Below is a small trained network, with its code and all its weights. Each question gives an input and a target symbol and asks what happens when units are switched off, that is, made to give their printed mean instead of their output.

import numpy as np


def w(rows, s, z=0):
    codes = np.array(rows[::2]) - 128.0
    scale = np.full(codes.shape[1], s)
    scale[-1] = z or s
    return codes * scale


def norm(h):
    return h / np.sqrt((h * h).mean(-1, keepdims=True) + 1e-5)


def f(y):
    return y / 2 * (1 + np.tanh(0.7978845608 * (y + 0.044715 * y**3)))


def softmax(a):
    e = np.exp(a - a.max(-1, keepdims=True))
    return e / e.sum(-1, keepdims=True)


def log_softmax(a):
    a = a - a.max(-1, keepdims=True)
    return a - np.log(np.exp(a).sum(-1, keepdims=True))


def net(x, mask):
    ids = ['ΓΔαεζξψω'.index(c) for c in x.split()]
    T = len(ids)
    res = E[ids] + P[:T]
    u = 0
    for l in range(3):
        q, k, v = (norm(res) @ M[l].T for M in (Q, K, V))
        z = softmax(np.where(np.tri(T) > 0, q @ k.T / 2**0.5, -1e9)) @ v
        res = res + np.where(mask[u], z, O[l][:, -1]) @ O[l][:, :-1]
        u += 1
        y = f(norm(res) @ A[l][:, :-1].T + A[l][:, -1])
        res = res + np.where(mask[u : u + 12], y, B[l][:, -1]) @ B[l][:, :-1]
        u += 12
    return log_softmax(norm(res)[-1] @ U[:, :-1].T + U[:, -1])


Q, K, V, O, A, B = {}, {}, {}, {}, {}, {}
E = w([
[119,92,151,93],'Γ',
[132,98,178,104],'Δ',
[75,181,164,175],'α',
[77,85,40,177],'ε',
[202,108,75,132],'ζ',
[52,159,120,94],'ξ',
[132,250,157,131],'ψ',
[110,160,123,117],'ω',
],0.016)
P = w([
[173,229,145,116],'0',
[56,64,134,101],'1',
[40,117,96,203],'2',
[107,108,89,148],'3',
[112,110,2,211],'4',
[148,156,89,150],'5',
[116,166,109,150],'6',
[116,162,132,106],'7',
[115,107,75,85],'8',
],0.0055)
Q[0] = w([
[203,31,208,88],'0.h0',
[1,166,89,224],'0.h0',
],0.0034)
K[0] = w([
[174,82,253,179],'0.h0',
[61,194,29,207],'0.h0',
],0.0052)
V[0] = w([
[253,115,165,159],'0.h0',
[136,190,43,173],'0.h0',
],0.0047)
O[0] = w([
[145,195,67,243,3],'0.h0',
[223,127,153,2,57],'0.h0',
],0.0083,0.0018)
A[0] = w([
[63,100,72,91,121],'0.n0',
[168,228,103,88,111],'0.n1',
[115,205,199,42,127],'0.n2',
[112,57,79,85,145],'0.n3',
[180,207,199,117,93],'0.n4',
[120,140,200,116,87],'0.n5',
[146,61,230,112,254],'0.n6',
[234,156,185,9,153],'0.n7',
[158,240,78,82,125],'0.n8',
[216,195,118,72,83],'0.n9',
[146,96,253,150,156],'0.n10',
[237,123,51,79,190],'0.n11',
],0.0064,0.0017)
B[0] = w([
[154,181,127,145,225],'0.n0',
[69,127,84,103,174],'0.n1',
[101,81,140,197,253],'0.n2',
[172,158,118,227,216],'0.n3',
[123,183,123,31,174],'0.n4',
[169,92,103,214,167],'0.n5',
[38,209,91,198,247],'0.n6',
[177,58,25,159,180],'0.n7',
[90,145,111,50,193],'0.n8',
[103,186,227,128,150],'0.n9',
[174,109,3,157,234],'0.n10',
[2,76,193,190,160],'0.n11',
],0.0043,0.0024)
Q[1] = w([
[150,109,185,2],'1.h0',
[87,87,167,113],'1.h0',
],0.0079)
K[1] = w([
[121,79,254,140],'1.h0',
[188,132,176,99],'1.h0',
],0.0078)
V[1] = w([
[185,157,253,110],'1.h0',
[66,109,200,140],'1.h0',
],0.0078)
O[1] = w([
[255,220,53,166,2],'1.h0',
[113,215,214,89,165],'1.h0',
],0.0093,0.0057)
A[1] = w([
[196,141,127,105,1],'1.n0',
[76,36,87,179,129],'1.n1',
[89,22,158,155,136],'1.n2',
[101,42,131,206,101],'1.n3',
[81,162,181,144,104],'1.n4',
[107,189,91,218,101],'1.n5',
[247,203,29,131,184],'1.n6',
[169,166,193,152,84],'1.n7',
[2,235,170,68,109],'1.n8',
[92,209,202,53,84],'1.n9',
[143,218,149,146,102],'1.n10',
[154,90,137,167,84],'1.n11',
],0.0079,0.0017)
B[1] = w([
[123,159,151,144,112],'1.n0',
[16,187,163,125,211],'1.n1',
[225,137,126,49,223],'1.n2',
[128,165,103,63,196],'1.n3',
[86,127,39,83,178],'1.n4',
[77,183,76,138,139],'1.n5',
[173,2,118,116,129],'1.n6',
[101,40,131,119,124],'1.n7',
[173,144,82,122,254],'1.n8',
[112,67,133,109,183],'1.n9',
[63,117,83,213,137],'1.n10',
[47,175,81,112,124],'1.n11',
],0.0054,0.0086)
Q[2] = w([
[75,116,2,57],'2.h0',
[228,157,113,230],'2.h0',
],0.0077)
K[2] = w([
[245,68,37,148],'2.h0',
[90,18,98,3],'2.h0',
],0.0071)
V[2] = w([
[89,107,130,60],'2.h0',
[246,138,138,84],'2.h0',
],0.012)
O[2] = w([
[142,116,1,39,148],'2.h0',
[20,177,165,86,12],'2.h0',
],0.0086,0.011)
A[2] = w([
[172,114,61,168,252],'2.n0',
[94,141,141,137,136],'2.n1',
[157,87,152,141,107],'2.n2',
[183,75,86,109,140],'2.n3',
[106,148,89,123,210],'2.n4',
[74,149,124,249,62],'2.n5',
[78,57,121,125,131],'2.n6',
[83,160,95,61,205],'2.n7',
[172,151,160,143,127],'2.n8',
[83,199,91,187,117],'2.n9',
[110,109,142,162,149],'2.n10',
[188,36,126,145,173],'2.n11',
],0.012,0.0021)
B[2] = w([
[150,181,163,149,237],'2.n0',
[146,146,198,78,130],'2.n1',
[156,139,107,96,154],'2.n2',
[239,204,125,41,248],'2.n3',
[140,158,156,145,165],'2.n4',
[183,119,72,121,168],'2.n5',
[186,35,191,142,211],'2.n6',
[1,211,121,202,220],'2.n7',
[127,135,65,176,127],'2.n8',
[222,109,154,57,153],'2.n9',
[232,57,53,105,141],'2.n10',
[137,167,117,170,254],'2.n11',
],0.0064,0.0068)
U = w([
[150,165,104,71,5],'Γ',
[105,220,3,210,173],'Δ',
[155,180,45,147,137],'α',
[133,42,127,80,218],'ε',
[223,150,130,176,131],'ζ',
[128,31,52,52,25],'ξ',
[133,248,189,41,201],'ψ',
[105,122,94,157,31],'ω',
],0.0072,0.0027)

Each question gives the input, a string of symbols that net reads in full, and the target symbol t.
The units are the heads (2 rows each of Q, K, V and O) and the neurons (one row each of A and B). Each row of codes is followed by its name. A weight is (code - 128) times the scale printed after its matrix; where a second scale follows, it is the last column's (O, A, B and U).
mask holds one flag per unit, layer by layer, with each layer's heads first. A switched-off unit (its flag False) gives its mean, the last column of its rows in O or B, instead of its output. The means were averaged over made-up inputs and are rounded, as every weight is.
A unit's drop is (log p(t) with every unit on - log p(t) with that unit switched off) / (log p(t) with every unit on - log p(t) with every unit switched off).
The circuit of an input: a set's keep is (log p(t) with only the set's units on - log p(t) with every unit switched off) / (log p(t) with every unit on - log p(t) with every unit switched off). Starting from the 12 units with the biggest drops (on a tie, the unit counted first), units are removed one at a time, each time the one whose removal leaves the highest keep (on an exact tie, the one counted first), for as long as the keep stays at least 0.8.
circuit, biggest first: the units of the circuit, biggest drop first
k most important neurons: the k neurons with the biggest drops, biggest first
top k neurons in layer l: the k neurons of layer l with the biggest drops, biggest first
drop when u is switched off: that unit's drop, to one decimal
input ψ Δ Δ, target ψ: circuit, biggest first	2.h0
input Δ Δ ω ε ζ ε, target ε: circuit, biggest first	1.h0; 2.n6
input ε ξ α ε ε, target ξ: circuit, biggest first	1.h0; 0.h0
input ε ε α, target ξ: circuit, biggest first	1.h0; 2.h0
input ω Γ ε Δ ε Δ Δ, target ξ: circuit, biggest first	1.h0; 0.n7; 0.n10
input α ξ Δ ε ε α α ω, target ε: top 2 neurons in layer 1	1.n1; 1.n3
input ω ψ ψ Δ Δ Δ, target Δ: top 2 neurons in layer 0	0.n1; 0.n8
input Δ Δ ε ξ Γ ξ Γ, target ζ: 2 most important neurons	1.n2; 0.n10
input Δ Δ ψ ξ ε, target ζ: 3 most important neurons	1.n2; 0.n7; 0.n10
input Δ ε Γ α ζ Δ Δ α Δ, target ζ: top 2 neurons in layer 1	1.n2; 1.n7
input Δ Δ Δ ψ Δ ε Δ Γ, target ζ: 2 most important neurons	1.n2; 0.n7
input Δ Δ ε, target ε: 2 most important neurons	1.n1; 2.n6
input α ψ ε Δ Δ ε α, target ε: top 3 neurons in layer 0	0.n2; 0.n1; 0.n5
input ε Δ ζ Δ Δ ω ε Δ, target ξ: top neuron in layer 0	0.n2
input α ε ε ω, target ε: top 2 neurons in layer 2	2.n3; 2.n0
input α ε Δ Δ Δ α, target ε: top 2 neurons in layer 0	0.n2; 0.n1
input ψ ε Δ, target ψ: drop when 1.h0 is switched off	0.6
input ε ε ψ Δ ε Δ ε, target ξ: drop when 1.h0 is switched off	1.1
input Δ α α, target ζ: drop when 1.h0 is switched off	0.5
input Δ Δ Γ Δ Δ ξ Δ Γ Δ, target ζ: most important neuron	0.n7
